Here is a tiny trained network, its code and every weight. The questions are about switching its units off for an input and a target symbol, where a switched-off unit gives its printed mean instead of its output.

import numpy as np


def w(rows, s, z=0):
    codes = np.array(rows[::2]) - 128.0
    scale = np.full(codes.shape[1], s)
    scale[-1] = z or s
    return codes * scale


def norm(h):
    return h / np.sqrt((h * h).mean(-1, keepdims=True) + 1e-5)


def f(y):
    return np.maximum(y, 0)


def softmax(a):
    e = np.exp(a - a.max(-1, keepdims=True))
    return e / e.sum(-1, keepdims=True)


def log_softmax(a):
    a = a - a.max(-1, keepdims=True)
    return a - np.log(np.exp(a).sum(-1, keepdims=True))


def net(x, mask):
    ids = ['βγεημσφψ'.index(c) for c in x.split()]
    T = len(ids)
    res = E[ids] + P[:T]
    u = 0
    for l in range(2):
        r = norm(res)
        for j in range(2):
            rows = slice(2 * j, 2 * j + 2)
            q, k, v = (r @ M[l][rows].T for M in (Q, K, V))
            z = softmax(np.where(np.tri(T) > 0, q @ k.T / 2**0.5, -1e9)) @ v
            o = O[l][rows]
            res = res + np.where(mask[u + j], z, o[:, -1]) @ o[:, :-1]
        u += 2
        y = f(norm(res) @ A[l][:, :-1].T + A[l][:, -1])
        res = res + np.where(mask[u : u + 12], y, B[l][:, -1]) @ B[l][:, :-1]
        u += 12
    return log_softmax(norm(res)[-1] @ U[:, :-1].T + U[:, -1])


Q, K, V, O, A, B = {}, {}, {}, {}, {}, {}
E = w([
[185,129,152,113,126,179,225,161,61,169,192],'β',
[127,70,159,97,149,179,96,80,73,22,167],'γ',
[115,186,108,169,129,189,205,160,70,30,133],'ε',
[104,141,134,179,133,13,66,53,66,82,229],'η',
[68,65,164,172,115,157,81,68,57,165,244],'μ',
[123,148,89,191,187,27,102,180,7,133,226],'σ',
[90,232,50,128,108,155,82,93,29,67,111],'φ',
[108,135,110,137,166,156,193,37,20,155,75],'ψ',
],0.014)
P = w([
[151,153,192,180,88,156,130,133,47,158,177],'0',
[136,42,141,117,4,101,146,111,153,128,149],'1',
[204,140,154,123,117,187,151,82,113,62,137],'2',
[149,151,164,163,150,152,106,157,96,148,135],'3',
[122,62,61,104,3,125,181,125,120,132,43],'4',
[169,138,117,124,150,148,133,68,144,81,150],'5',
[74,153,138,144,178,111,100,152,113,147,143],'6',
[110,111,37,135,26,65,163,101,208,165,117],'7',
[166,140,129,115,109,145,140,63,106,107,163],'8',
[60,148,153,157,187,120,78,169,126,146,122],'9',
],0.015)
Q[0] = w([
[107,125,194,178,143,207,111,126,123,119,62],'0.h0',
[228,133,142,174,143,133,123,140,131,81,206],'0.h0',
[24,70,103,83,58,31,167,144,139,163,53],'0.h1',
[138,128,75,178,63,134,180,75,1,78,207],'0.h1',
],0.009)
K[0] = w([
[180,97,151,171,114,167,114,129,117,148,98],'0.h0',
[115,149,166,133,103,110,63,171,123,129,129],'0.h0',
[156,110,19,101,150,96,166,56,131,108,136],'0.h1',
[58,163,118,91,246,127,114,129,179,148,113],'0.h1',
],0.013)
V[0] = w([
[130,174,89,88,73,74,74,106,142,141,125],'0.h0',
[146,96,124,172,99,170,129,146,145,123,111],'0.h0',
[164,88,176,75,168,138,253,122,146,176,160],'0.h1',
[157,115,132,131,108,79,163,207,125,92,155],'0.h1',
],0.0065)
O[0] = w([
[97,125,213,158,1,180,151,145,112,155,111,85],'0.h0',
[88,165,160,107,91,123,81,192,221,160,238,102],'0.h0',
[63,90,99,26,159,87,208,69,141,188,152,4],'0.h1',
[159,34,59,217,48,7,103,231,189,65,81,9],'0.h1',
],0.007,0.0027)
A[0] = w([
[179,171,166,116,140,132,148,161,96,91,233,160],'0.n0',
[97,12,6,113,97,86,129,170,254,153,112,157],'0.n1',
[128,51,89,175,113,54,219,202,213,80,143,74],'0.n2',
[110,74,83,188,74,122,115,146,126,158,129,123],'0.n3',
[108,140,103,118,112,114,61,154,177,146,50,46],'0.n4',
[223,103,143,130,104,181,152,104,142,109,145,25],'0.n5',
[84,54,45,91,103,73,232,136,138,141,158,243],'0.n6',
[134,75,95,108,88,158,185,167,225,148,147,54],'0.n7',
[148,112,39,97,76,156,152,131,97,57,91,250],'0.n8',
[124,168,97,120,154,110,125,207,128,172,200,153],'0.n9',
[159,70,82,20,152,97,114,173,157,133,199,112],'0.n10',
[132,51,123,111,74,118,130,32,196,66,151,203],'0.n11',
],0.0084,0.0021)
B[0] = w([
[88,149,120,76,140,178,149,91,146,119,108,254],'0.n0',
[91,90,245,143,165,77,164,94,11,89,172,144],'0.n1',
[118,115,114,91,109,99,126,124,33,118,116,154],'0.n2',
[110,126,191,118,110,109,120,107,141,141,84,173],'0.n3',
[117,157,137,175,78,122,73,116,132,145,110,131],'0.n4',
[133,127,106,195,127,79,73,157,78,97,114,174],'0.n5',
[144,167,89,55,129,104,150,141,132,138,127,222],'0.n6',
[21,74,164,167,102,157,111,100,134,55,112,140],'0.n7',
[104,99,143,150,105,82,136,122,149,180,200,237],'0.n8',
[139,102,130,174,52,153,189,150,131,176,122,174],'0.n9',
[76,182,120,141,105,116,162,99,155,145,171,149],'0.n10',
[163,151,100,102,88,143,203,159,115,137,99,199],'0.n11',
],0.011,0.0072)
Q[1] = w([
[117,143,141,75,108,93,112,149,180,171,21],'1.h0',
[127,65,145,84,80,87,117,159,221,201,83],'1.h0',
[130,129,72,64,134,119,107,135,168,177,118],'1.h1',
[111,197,140,146,177,171,148,69,4,63,192],'1.h1',
],0.011)
K[1] = w([
[248,139,102,75,120,140,187,72,76,108,142],'1.h0',
[177,117,126,103,30,118,131,117,132,125,169],'1.h0',
[200,132,127,53,112,124,179,99,79,185,97],'1.h1',
[2,126,132,156,232,113,61,210,163,185,92],'1.h1',
],0.0095)
V[1] = w([
[109,91,144,186,84,147,126,172,83,254,158],'1.h0',
[140,117,72,111,157,165,148,196,113,154,142],'1.h0',
[163,184,78,132,149,81,142,109,71,202,30],'1.h1',
[87,193,46,74,33,168,77,148,152,93,122],'1.h1',
],0.009)
O[1] = w([
[197,150,143,177,145,177,101,141,188,199,127,255],'1.h0',
[184,47,139,189,21,157,135,106,157,68,197,113],'1.h0',
[204,244,122,142,180,206,227,190,94,177,54,228],'1.h1',
[100,215,30,104,35,174,79,103,129,98,111,123],'1.h1',
],0.011,0.0061)
A[1] = w([
[130,140,93,105,98,93,159,170,139,186,89,100],'1.n0',
[79,137,129,105,36,85,102,95,165,145,115,225],'1.n1',
[99,129,140,122,163,133,123,145,174,103,120,2],'1.n2',
[140,100,154,121,125,177,86,84,206,151,161,10],'1.n3',
[92,173,136,95,173,91,70,140,80,106,148,130],'1.n4',
[158,162,107,183,130,141,142,141,153,191,105,138],'1.n5',
[155,135,71,105,83,92,136,101,125,195,175,176],'1.n6',
[141,97,96,161,101,192,149,164,115,77,175,124],'1.n7',
[123,90,164,126,177,158,87,122,174,136,91,129],'1.n8',
[95,41,151,77,43,48,156,142,160,134,75,5],'1.n9',
[146,101,121,191,6,86,116,154,165,133,132,56],'1.n10',
[172,91,143,171,159,140,110,211,167,171,135,60],'1.n11',
],0.012,0.0024)
B[1] = w([
[87,107,86,116,55,121,147,102,170,128,95,206],'1.n0',
[119,80,154,168,168,193,175,114,139,96,148,193],'1.n1',
[112,87,113,126,96,130,135,111,120,120,137,129],'1.n2',
[101,121,128,150,110,109,74,135,123,187,129,158],'1.n3',
[154,123,132,113,115,63,164,209,130,134,106,172],'1.n4',
[118,90,98,92,135,124,163,128,107,81,140,254],'1.n5',
[105,113,141,106,115,159,146,136,133,169,95,227],'1.n6',
[131,138,145,108,119,108,131,125,157,122,86,170],'1.n7',
[98,158,124,88,108,145,105,134,112,129,144,149],'1.n8',
[191,247,87,106,188,128,94,124,90,137,159,157],'1.n9',
[92,134,152,186,142,131,134,154,145,68,59,178],'1.n10',
[165,122,69,126,118,137,122,133,158,110,166,176],'1.n11',
],0.015,0.0095)
U = w([
[138,145,104,65,125,132,169,115,176,159,79,140],'β',
[122,103,96,95,169,137,121,116,78,67,140,102],'γ',
[114,110,156,189,172,163,138,133,137,110,42,104],'ε',
[169,157,167,177,126,51,148,152,75,156,88,136],'η',
[139,153,133,147,167,128,92,90,140,174,141,253],'μ',
[207,119,75,182,146,128,156,135,120,112,154,115],'σ',
[162,219,77,150,146,148,91,111,80,103,84,100],'φ',
[144,185,168,121,255,186,167,96,116,130,120,75],'ψ',
],0.009,0.0032)

Each question gives the input, a string of symbols that net reads in full, and the target symbol t.
The units are the heads (2 rows each of Q, K, V and O) and the neurons (one row each of A and B). Each row of codes is followed by its name. A weight is (code - 128) times the scale printed after its matrix; where a second scale follows, it is the last column's (O, A, B and U).
mask holds one flag per unit, layer by layer, with each layer's heads first. A switched-off unit (its flag False) gives its mean, the last column of its rows in O or B, instead of its output. The means were averaged over made-up inputs and are rounded, as every weight is.
A unit's drop is (log p(t) with every unit on - log p(t) with that unit switched off) / (log p(t) with every unit on - log p(t) with every unit switched off).
The circuit of an input: a set's keep is (log p(t) with only the set's units on - log p(t) with every unit switched off) / (log p(t) with every unit on - log p(t) with every unit switched off). Starting from the 12 units with the biggest drops (on a tie, the unit counted first), units are removed one at a time, each time the one whose removal leaves the highest keep (on an exact tie, the one counted first), for as long as the keep stays at least 0.8.
units of the circuit, in order: the units of the circuit, biggest drop first
unit that matters most: the unit with the biggest drop
top k neurons: the k neurons with the biggest drops, biggest first
top k neurons in layer l: the k neurons of layer l with the biggest drops, biggest first
heads that matter: for each layer, one digit per head in row order, 1 if its drop is at least 0.15 and else 0, layers parted by /
input ε μ ψ ψ φ η φ γ σ, target φ: units of the circuit, in order => [1.h1]
input ψ ε β φ η, target ε: units of the circuit, in order => [1.n10 1.n1]
input φ β φ γ ψ φ, target γ: heads that matter => 00 / 11
input ψ μ ψ γ μ σ, target γ: heads that matter => 00 / 11
input φ γ φ σ μ, target ε: units of the circuit, in order => [1.n10 0.h1]
input ψ φ σ ε σ ψ, target ε: top 3 neurons => [0.n6 0.n0 1.n10]
input ψ μ η φ γ, target ε: heads that matter => 01 / 01
input μ φ ψ η μ ψ, target η: heads that matter => 00 / 11
input γ ε ψ σ φ φ β ψ η, target β: units of the circuit, in order => [0.h1 1.n6]
input φ ψ ε, target φ: heads that matter => 00 / 01
input μ ε σ, target μ: heads that matter => 00 / 01
input γ η β, target γ: top 2 neurons in layer 0 => [0.n0 0.n5]
input σ β η, target σ: units of the circuit, in order => [1.h0 0.h1]
input φ β γ μ ψ η, target μ: unit that matters most => 1.h1
input γ β γ β μ, target ψ: top 4 neurons => [1.n9 1.n1 0.n1 0.n3]
input μ η φ β η η σ ε, target η: top 2 neurons => [0.n1 0.n2]
input ε ψ γ, target ε: top 2 neurons => [0.n11 1.n10]
input β μ σ μ γ, target η: heads that matter => 01 / 00
input γ σ γ β ψ β ψ σ η σ, target σ: heads that matter => 00 / 00
input μ β φ μ β ψ γ φ η, target γ: heads that matter => 00 / 11
input β η ε ψ σ φ γ σ ε, target γ: units of the circuit, in order => [1.h1]
input ψ φ ψ γ φ μ φ σ, target ε: heads that matter => 01 / 00
input φ ψ ψ ψ φ β φ ε μ, target φ: heads that matter => 01 / 01
input μ ψ ψ η φ ψ, target η: top 2 neurons => [1.n4 0.n0]
input μ γ σ ε ε μ ε, target ε: top 3 neurons => [0.n9 1.n10 0.n6]
input η σ σ, target η: heads that matter => 00 / 01
input ψ γ σ, target ψ: unit that matters most => 0.n0
input ψ γ η φ β, target ε: heads that matter => 01 / 01
input ψ σ η β σ, target η: heads that matter => 01 / 00
input ε ψ μ, target ε: top 2 neurons => [0.n11 1.n10]
